Each row has a class, written as a number after it.
[-16.0  -2.1  14.6 -15.7  -2.1  13.7  -3.6  -1.6  14.5  -5.6  31.1   5.4
  -2.2  17.6  -4.7  -4.9   4.8 -15.2   2.2 -12.0 -27.6  -3.4  -7.1   8.9
  -4.3   2.7  -7.2  -1.5  -0.9  -4.0 -13.7  -9.2   6.5  -8.3   0.0  -3.3
   9.3  13.8  12.7]
1
[ -3.3  -7.7   9.7 -17.9  -2.2   7.5  -1.4   3.2  10.5   4.2  37.6   0.6
  -5.6  19.4  -8.0  -3.4  12.9 -16.5  -0.2 -20.6 -50.0  -7.3  -4.3  12.1
  -3.0  12.5  16.3   3.5  -4.4   8.9  -4.3 -29.5   3.5   2.2  -7.9   0.6
   6.0  13.9  21.9]
1
[-10.0  -0.6  -4.1   6.7 -16.2  -5.2   0.2 -17.3   7.5  13.3  22.2   8.0
  -1.0  11.8 -25.1 -10.2  -3.1  -4.9 -10.6 -13.7 -20.7  -2.1  -6.5   1.5
  -5.4  10.3   5.9   0.6   1.5 -18.9   3.6 -12.3  -2.2 -22.7  -2.9  -6.9
   3.0   1.4   7.6]
0
[  5.6  -6.5 -10.0  -1.5 -10.5  12.8  -5.7 -26.5   7.3   0.4  23.5  13.8
 -10.1   6.4   6.2  -9.0  19.1 -10.1 -12.2 -12.3 -34.7  13.3   6.6   3.0
   2.0   1.8  -8.6   6.9 -20.2 -38.9  15.4  -9.0   7.4 -14.0  -2.8   5.6
   1.6  -2.2   5.9]
0
[-12.9  -6.7   0.7   6.0  -9.0  -0.2   3.3 -10.2  14.9  11.8  26.6  16.6
   2.4   9.1 -11.0  -2.0   0.0  -7.2 -13.0 -12.1 -35.1  -2.9  -7.9   8.7
  -0.8   9.0  17.2   4.3  -6.7  -5.2  -1.0 -16.4  -1.2 -13.3   2.6  -9.6
   7.4  -1.4  19.5]
0
[-13.9  -8.0   7.2   1.5  -9.5   7.8  -1.9 -17.9   7.9   5.0  24.3  14.7
   7.6  10.4 -21.6  -3.8   4.0  -6.7 -31.7  -8.4 -24.5  -0.4  -7.3   7.8
   6.1   2.6  -7.5  11.4  -8.2 -10.7  -6.9 -11.8  -2.6 -17.8  14.3 -12.9
   4.1  -4.0   9.4]
0
[ -2.1  -9.0  -6.3  16.8  -8.9  -0.2   0.7  -8.7   7.0  14.5   4.0  26.0
  -3.0  10.2 -18.6   9.3  -2.2  -6.9  -8.7  -5.9 -16.9  -8.3 -12.5  10.2
 -17.1   4.4  -1.6   5.5  14.2 -10.9 -18.8 -20.1 -10.6 -19.2   7.8  -5.3
   4.1 -11.0  14.8]
0
[-14.7  -6.5  20.7 -12.4   4.4   5.7   3.8   5.7  17.8  13.7  26.1   9.2
   0.8  11.4 -12.5  -6.7   6.0 -15.3   7.2  -9.1 -39.7 -11.7  -6.9  12.1
   5.9   5.6   3.7   0.0   4.0  18.1 -21.0 -23.3  -1.5   1.3   1.6  -3.2
   5.1  10.2  16.4]
1
[  8.5  -2.4  12.4  -4.4  -4.8   0.4   1.5   5.6  12.2  10.3   6.4  17.3
  -4.1   0.9   0.3   9.6  -1.6 -15.5  -1.2   2.9 -15.6  -7.3  -7.0   8.0
   1.5   6.6 -10.1   0.8  -2.3  10.0 -18.1 -22.6   0.0   0.6   3.3  -3.5
  54.8   8.9  13.3]
1
[ -3.3  -5.9  52.6  28.9  -0.7  -0.9   2.4   4.3  12.7   8.2   6.2 -10.8
 -10.8   5.9  -2.1  -4.2   2.6 -13.5   3.4  -3.6 -14.6  -4.0  -0.3   0.5
  -4.7   2.6  -0.2  -1.8  -2.2  11.8  12.4 -12.8   5.1   3.9 -10.9   9.9
  -1.5   0.5   1.2]
1
[ -4.0  -9.7   1.3 -10.9  -2.5   4.4   3.2  -3.5   1.6   1.6  22.6   1.5
  -7.4   5.5  -3.8  -1.9   0.2 -19.8  -2.5  -8.7 -33.0   0.4  -3.8   5.2
   3.1   8.8  -4.4  14.8  -8.8   5.9  -9.1 -12.6   8.5  -5.2  -4.2   2.9
   5.8   5.3  10.0]
1
[  0.5  -9.1   7.1  -9.3  -6.9   9.1   0.1  -8.5   9.5  -7.0  25.7  10.8
  -2.1   3.3   1.8  -0.5   0.6  -7.0  -3.3  -4.9 -28.3   6.2   5.1   5.6
   9.0   5.0 -13.1  -0.8 -12.0 -17.7  -7.2  -8.6   2.8  -8.7   3.2 -10.3
   1.5  11.4  10.0]
1
[ 15.6  -7.9  -3.4  -1.0  -8.6   3.4  -6.2 -20.5   5.1  17.0  31.9  26.1
  -9.1  12.4   7.0  -0.7  -4.7   0.9 -20.5 -17.6 -35.4  16.6   1.1  -1.0
  14.4   3.3 -12.3   6.9 -23.1 -48.9   9.1   1.1   3.9 -11.5   3.7  -4.9
  -2.0   0.6  -5.8]
0
[ -3.6 -11.2   1.1   1.4  -2.8   3.8   1.5  -6.5  -0.6   5.2  26.5  10.3
 -16.4   2.8  -3.7  -0.6  -7.8  -4.1  -7.0 -11.4 -35.1   0.3  -5.3  -4.6
   5.9   4.0  -8.8   3.9  -8.4 -13.8  -2.7  -8.3  -2.0 -15.5  -2.7  -8.0
  12.1  10.3   8.0]
1
[ -6.4  -2.0   5.5  -4.3   4.8   6.2   1.7  -1.3   6.2  -0.8  16.0   5.0
   0.0   3.1   4.7  -5.1   3.8  -3.0  -1.3   0.2 -39.9  -5.3  -4.8   7.7
  -1.0   6.7  -0.6   1.8  14.0  10.0 -15.1 -24.5   0.8  -7.9  -1.1   4.5
   6.8 -12.5  11.1]
1
[ -5.7  -4.2  15.8 -10.3  -3.9   0.9  -0.7  -3.3  17.1  10.7  25.8  19.7
  -2.7  12.9 -13.3   0.8  -2.6 -15.1  -4.6  -4.7 -37.0  -2.1  -8.6  10.9
  -7.4   5.2  -7.5   1.8  -2.3  15.6 -18.0 -23.4  14.1  -6.7   3.8  -0.8
  27.3  10.6  17.4]
1
[  3.6  -6.6  -1.1 -10.1  -7.3   5.5   1.1  -7.0   1.9   0.7  22.2  14.2
   1.5   4.3  -2.5  -1.2   3.7   1.9   1.3   5.0 -16.7  -0.2  -0.4   3.8
   2.7 -10.2   0.3  17.3 -14.1 -17.3   9.0   6.2  -2.1 -12.2   0.0  -5.2
   3.5  14.1  -0.5]
0
[ -0.8  -2.0   3.8  29.3 -12.4  -5.6  -1.1 -23.4  10.5  21.8  20.8  28.4
  10.7  14.0 -14.0   4.4  -6.9   0.3 -17.9   0.0 -17.5   4.0 -15.1  13.2
  -1.3   4.6  -3.5   2.3   1.8 -17.5 -22.7 -13.4  -9.9 -27.5  15.7  -9.0
  14.6  -7.2   5.6]
0
[-26.8  10.7  21.8   1.1  -1.2  -4.1  -0.5   1.8  14.4  13.7   4.4   0.1
   8.2   5.4 -37.4  -1.2  11.1 -19.7   4.1   4.5 -23.2 -21.8 -16.6   9.8
  -7.3  -2.9   5.7  -1.9  23.2  36.9 -37.5 -29.3   0.2 -12.6  -1.2   2.9
  14.2  13.0   9.2]
1
[-17.1   0.9  10.5  -5.0   2.3   3.8  -2.4  -8.1  12.7   6.2  26.6   2.5
  -1.9   5.1  -0.5  -2.8   0.1  -7.1  -3.9  -8.5 -36.2  -2.1  -4.7   6.0
  10.9   6.5  -4.3   3.2  -4.9  12.0 -16.6 -16.6   6.5 -10.5   4.1  -7.6
  12.7  -7.5  15.1]
0
[ -1.5   1.1  -5.9   4.0  -5.5  -0.1   2.1 -13.3   8.7   8.0  -4.1   7.5
  14.2   1.5 -14.2   4.5   3.8  -4.8  -1.8   0.7   8.5  -4.0 -11.2   6.5
  21.5   2.5   1.1  -2.6   5.8  -3.0 -13.1  -3.6  -3.4 -14.4   5.3  -3.7
   4.9  -0.5   5.0]
0
[-21.4  -4.5   5.3  -0.2 -13.2   2.7 -12.6 -12.3  12.8  15.4  39.1  13.3
  -0.4  13.9 -23.9  -3.8   1.6  -8.4 -10.7 -20.5 -31.0 -11.2  -9.1   7.5
  -2.5  10.1   3.7   0.0  -2.6  -4.4 -10.1 -22.1  -6.7 -16.1   4.3  -3.2
   8.6   9.6  14.8]
0
[-11.6 -10.6   8.7  -4.8   2.3   3.4  -3.0  -3.2  11.9  -9.5  23.3   2.8
 -11.5  10.7  -7.1  -5.4  -2.9  -9.1  -3.3  -4.5 -39.3  -3.6   1.9   2.4
   1.7   9.2  -6.0   0.0 -13.6   8.0  -9.3 -24.5   2.1  -4.8   0.9   5.4
   7.3   5.7  21.7]
1
[ -2.8  -6.2   9.9 -18.5   2.4  -4.9  -5.7  19.7   6.9   1.4  21.0 -10.7
  -0.7  17.8 -10.4   0.1   6.8  -7.7   4.8 -18.8 -19.8  -9.5  -1.4  20.9
   5.5   3.8   6.2  -3.3  -2.3   9.0   5.3  -7.6  -3.3  -4.8  -4.9  -0.1
   0.5  19.2  10.3]
1
[-10.5  -1.0  11.3 -26.6  -9.4   7.8  -6.0   5.3  16.2   3.8  26.8  -4.9
  -3.2   1.3  -3.1  -1.6   9.7 -11.5  -5.5   1.5 -34.0  -9.9  -4.0   4.3
  -0.2  17.9 -10.7   5.7  -3.2  12.5  -4.9 -20.9   4.5  -4.0 -14.3  -2.8
   1.6   4.8  12.1]
1
[ -2.2   1.4  11.2  -8.2   3.1   2.7   4.5   4.5   9.1   2.4   6.6  -5.1
  -9.2   0.1  -1.2  -1.9  16.3 -10.6  -1.2 -47.9 -13.2  -3.1 -16.2  15.6
  -4.0   7.7  -6.0   0.3  -3.6   3.3 -17.3 -13.1  -1.4  -7.6  -2.1   1.0
   0.0   4.7   9.7]
1
[-10.5  -4.7  -0.1  -5.9  -5.8   6.4   2.0 -21.6   9.9  -5.0  27.8  12.8
   7.0   8.9  -2.8  -0.4   3.3  -0.4  -2.1  -6.2 -28.2  -4.5  -5.7  10.1
   0.4  -0.7 -11.3   2.2  -8.6   7.3 -17.7 -12.9  -0.3  -8.0   3.5  -2.6
  -5.6  -0.7   5.7]
1
[-14.5  -5.4  12.0   3.6   2.1 -12.3   2.0  -2.3  14.1  12.6  24.9   3.3
 -18.3  10.8 -11.7  -2.8   1.6 -12.1   0.8  -1.2 -36.8 -10.8  -6.1   7.3
   3.8   1.9   8.0  -2.0  -2.8  15.1 -10.0 -28.3  -4.2  -4.0   2.0  16.6
   2.1  13.0  18.9]
1
[-10.8 -10.9  -2.2 -43.0 -23.2  -6.9   4.8 -25.6  14.1  13.0  42.1  10.2
  11.1  16.8 -18.9  -7.2  -0.7  -5.8 -12.5 -15.1 -25.6   9.1  -8.3   9.4
   3.4  13.2   2.1  10.2 -16.5 -33.9  19.1 -11.3  -3.1 -18.8 -13.9  -8.3
   7.6   6.7   2.0]
0
[  2.3  -6.2  10.9  -6.9  -7.8   3.7   0.0  -4.5  11.0   0.6  32.1   6.9
  -2.0   6.2  -9.3   1.3   6.1 -17.5  -5.4  -6.8 -28.3  -6.5  -4.9   7.0
  15.4   2.1   3.4   3.0  -4.7  -9.9 -13.1 -13.2  -1.2 -11.5   1.3 -10.2
  -2.5  12.1  14.8]
1
